Below are the code and all the weights of a small trained network. Each question names an input and a target symbol and asks about switching units off, where a switched-off unit gives its printed mean instead of its output.

import numpy as np


def w(rows, s, z=0):
    codes = np.array(rows[::2]) - 128.0
    scale = np.full(codes.shape[1], s)
    scale[-1] = z or s
    return codes * scale


def norm(h):
    return h / np.sqrt((h * h).mean(-1, keepdims=True) + 1e-5)


def f(y):
    return y / 2 * (1 + np.tanh(0.7978845608 * (y + 0.044715 * y**3)))


def softmax(a):
    e = np.exp(a - a.max(-1, keepdims=True))
    return e / e.sum(-1, keepdims=True)


def log_softmax(a):
    a = a - a.max(-1, keepdims=True)
    return a - np.log(np.exp(a).sum(-1, keepdims=True))


def net(x, mask):
    ids = ['αβγδζθλμξπστφψω'.index(c) for c in x.split()]
    T = len(ids)
    res = E[ids] + P[:T]
    u = 0
    for l in range(3):
        q, k, v = (norm(res) @ M[l].T for M in (Q, K, V))
        z = softmax(np.where(np.tri(T) > 0, q @ k.T / 3**0.5, -1e9)) @ v
        res = res + np.where(mask[u], z, O[l][:, -1]) @ O[l][:, :-1]
        u += 1
        y = f(norm(res) @ A[l][:, :-1].T + A[l][:, -1])
        res = res + np.where(mask[u : u + 4], y, B[l][:, -1]) @ B[l][:, :-1]
        u += 4
    return log_softmax(norm(res)[-1] @ U[:, :-1].T + U[:, -1])


Q, K, V, O, A, B = {}, {}, {}, {}, {}, {}
E = w([
[70,129,171,96,106],'α',
[201,119,115,163,67],'β',
[189,105,153,77,182],'γ',
[149,109,140,161,152],'δ',
[73,123,146,177,156],'ζ',
[163,128,102,197,168],'θ',
[125,172,102,123,96],'λ',
[147,123,119,168,140],'μ',
[139,154,122,135,164],'ξ',
[141,125,184,5,87],'π',
[62,135,148,106,204],'σ',
[153,149,84,166,162],'τ',
[94,116,67,181,188],'φ',
[163,93,139,205,178],'ψ',
[161,104,116,174,180],'ω',
],0.018)
P = w([
[161,142,114,124,145],'0',
[99,124,139,194,138],'1',
[125,141,159,97,102],'2',
[152,74,60,125,141],'3',
[99,122,142,193,132],'4',
[124,138,154,97,101],'5',
[60,6,41,147,126],'6',
[99,123,147,189,130],'7',
[123,136,155,95,101],'8',
],0.021)
Q[0] = w([
[29,125,219,166,175],'0.h1',
[148,162,162,171,5],'0.h1',
[154,136,203,90,166],'0.h1',
],0.013)
K[0] = w([
[92,62,143,83,100],'0.h1',
[136,150,149,173,7],'0.h1',
[129,124,237,128,182],'0.h1',
],0.015)
V[0] = w([
[123,254,13,141,4],'0.h1',
[139,176,84,152,179],'0.h1',
[100,102,183,37,182],'0.h1',
],0.0048)
O[0] = w([
[106,177,187,64,199,5],'0.h1',
[77,82,138,118,167,152],'0.h1',
[173,153,2,178,68,137],'0.h1',
],0.0069,0.0022)
A[0] = w([
[23,99,115,77,65,125],'0.n1',
[2,81,88,123,73,19],'0.n2',
[29,187,93,110,107,2],'0.n3',
[120,44,140,141,108,98],'0.n4',
],0.012,0.005)
B[0] = w([
[220,229,116,169,101,252],'0.n1',
[189,117,75,76,176,236],'0.n2',
[145,218,202,130,246,155],'0.n3',
[98,179,41,121,161,223],'0.n4',
],0.013,0.0036)
Q[1] = w([
[111,121,127,82,213],'1.h1',
[109,162,142,219,145],'1.h1',
[117,172,7,101,140],'1.h1',
],0.018)
K[1] = w([
[91,147,135,67,207],'1.h1',
[102,159,107,251,150],'1.h1',
[116,164,21,94,131],'1.h1',
],0.015)
V[1] = w([
[215,132,162,226,199],'1.h1',
[95,254,38,180,118],'1.h1',
[244,113,222,114,95],'1.h1',
],0.0071)
O[1] = w([
[113,195,188,135,20,253],'1.h1',
[152,189,92,18,93,204],'1.h1',
[1,55,139,216,186,91],'1.h1',
],0.0071,0.0048)
A[1] = w([
[132,138,43,255,183,70],'1.n1',
[101,112,227,32,45,94],'1.n2',
[196,70,132,150,193,2],'1.n3',
[33,200,139,49,42,230],'1.n4',
],0.0089,0.0072)
B[1] = w([
[115,107,141,81,135,172],'1.n1',
[103,123,205,113,138,136],'1.n2',
[150,250,125,183,149,117],'1.n3',
[121,77,150,140,135,253],'1.n4',
],0.015,0.0061)
Q[2] = w([
[152,27,75,146,109],'2.h1',
[98,198,174,88,5],'2.h1',
[52,98,211,117,127],'2.h1',
],0.011)
K[2] = w([
[157,71,119,139,135],'2.h1',
[93,157,82,116,93],'2.h1',
[8,154,122,142,103],'2.h1',
],0.016)
V[2] = w([
[140,130,212,39,106],'2.h1',
[97,254,96,68,108],'2.h1',
[80,52,95,22,110],'2.h1',
],0.0075)
O[2] = w([
[145,166,236,2,54,133],'2.h1',
[41,172,120,131,111,1],'2.h1',
[64,67,141,103,83,20],'2.h1',
],0.0082,0.0035)
A[2] = w([
[164,165,173,188,94,175],'2.n1',
[73,51,106,67,207,247],'2.n2',
[161,164,74,49,121,254],'2.n3',
[156,194,137,52,254,41],'2.n4',
],0.013,0.0063)
B[2] = w([
[84,144,118,82,114,218],'2.n1',
[164,204,43,73,129,206],'2.n2',
[91,103,145,192,114,254],'2.n3',
[59,6,32,101,141,190],'2.n4',
],0.013,0.0095)
U = w([
[181,212,143,159,101,156],'α',
[158,12,158,143,166,105],'β',
[223,129,156,165,167,167],'γ',
[214,51,139,110,77,71],'δ',
[33,213,89,187,137,85],'ζ',
[80,136,166,186,153,254],'θ',
[25,172,152,94,166,208],'λ',
[116,114,136,218,217,148],'μ',
[205,153,114,20,96,23],'ξ',
[145,85,171,83,134,204],'π',
[104,212,138,160,205,154],'σ',
[65,98,111,14,178,56],'τ',
[8,44,105,131,139,79],'φ',
[109,142,110,108,6,50],'ψ',
[129,110,136,245,103,164],'ω',
],0.018,0.0097)

Each question gives the input, a string of symbols that net reads in full, and the target symbol t.
The units are the heads (3 rows each of Q, K, V and O) and the neurons (one row each of A and B). Each row of codes is followed by its name. A weight is (code - 128) times the scale printed after its matrix; where a second scale follows, it is the last column's (O, A, B and U).
mask holds one flag per unit, layer by layer, with each layer's heads first. A switched-off unit (its flag False) gives its mean, the last column of its rows in O or B, instead of its output. The means were averaged over made-up inputs and are rounded, as every weight is.
A unit's drop is (log p(t) with every unit on - log p(t) with that unit switched off) / (log p(t) with every unit on - log p(t) with every unit switched off).
The circuit of an input: a set's keep is (log p(t) with only the set's units on - log p(t) with every unit switched off) / (log p(t) with every unit on - log p(t) with every unit switched off). Starting from the 12 units with the biggest drops (on a tie, the unit counted first), units are removed one at a time, each time the one whose removal leaves the highest keep (on an exact tie, the one counted first), for as long as the keep stays at least 0.8.
circuit, biggest first: the units of the circuit, biggest drop first
unit that matters most: the unit with the biggest drop
top k neurons: the k neurons with the biggest drops, biggest first
top k neurons in layer l: the k neurons of layer l with the biggest drops, biggest first
input θ τ π θ θ, target ψ: top 2 neurons => 1.n1, 2.n1
input π τ ξ σ, target ξ: unit that matters most => 2.n2
input σ α π β β ω, target ω: circuit, biggest first => 0.h1, 2.n2
input β τ φ, target φ: top 2 neurons => 2.n4, 0.n2
input σ μ ξ π, target ψ: circuit, biggest first => 2.h1, 2.n3, 2.n4
input α ω α φ θ θ λ θ δ, target δ: top 2 neurons => 0.n1, 2.n3
input λ π τ δ, target τ: top 3 neurons => 0.n1, 2.n2, 2.n4
input φ ψ λ δ ξ π ψ τ, target ψ: circuit, biggest first => 1.h1, 0.n3
input θ ζ β ζ β, target θ: top 3 neurons in layer 2 => 2.n2, 2.n4, 2.n1
input λ δ σ α ψ, target ζ: top 3 neurons => 1.n4, 2.n1, 2.n4
input θ μ α ψ ξ θ γ α, target ζ: top 4 neurons => 0.n1, 0.n2, 2.n4, 0.n3
input ζ α τ, target τ: top 4 neurons => 0.n1, 1.n4, 2.n4, 0.n2
input π σ γ τ τ τ φ π, target ψ: top 3 neurons in layer 2 => 2.n3, 2.n4, 2.n1
input τ β ζ ψ, target φ: unit that matters most => 1.n4
input γ μ ζ, target ζ: top 3 neurons => 0.n1, 0.n2, 2.n4
input λ ζ σ μ, target τ: top 2 neurons => 0.n1, 2.n2
input ψ ψ ψ π π λ λ θ, target λ: top 3 neurons => 2.n1, 0.n1, 2.n3
input α μ θ, target θ: top 3 neurons => 0.n1, 0.n4, 2.n4
input ξ τ γ ζ τ τ, target τ: top 4 neurons => 0.n1, 1.n4, 2.n4, 2.n2
input γ ω ψ, target ψ: circuit, biggest first => 1.h1
input ζ τ ω π, target δ: top 3 neurons => 0.n1, 1.n4, 0.n3
input θ ζ β, target β: top 3 neurons in layer 0 => 0.n1, 0.n4, 0.n3
input σ λ ω α, target ψ: top 3 neurons in layer 0 => 0.n4, 0.n1, 0.n2
input τ π φ θ π θ α λ ψ, target ψ: top 3 neurons => 0.n2, 2.n3, 2.n4
input τ ζ γ α φ μ ξ ξ π, target π: top 2 neurons => 1.n4, 2.n3
input ξ φ ω λ ω, target λ: circuit, biggest first => 2.n1, 1.h1, 0.h1
input α β μ, target μ: top neuron in layer 2 => 2.n4
input λ ψ π, target π: top 2 neurons in layer 1 => 1.n4, 1.n2
input γ σ γ τ ζ, target ω: top 3 neurons in layer 0 => 0.n1, 0.n3, 0.n4
input μ π β, target β: top 2 neurons in layer 0 => 0.n4, 0.n1
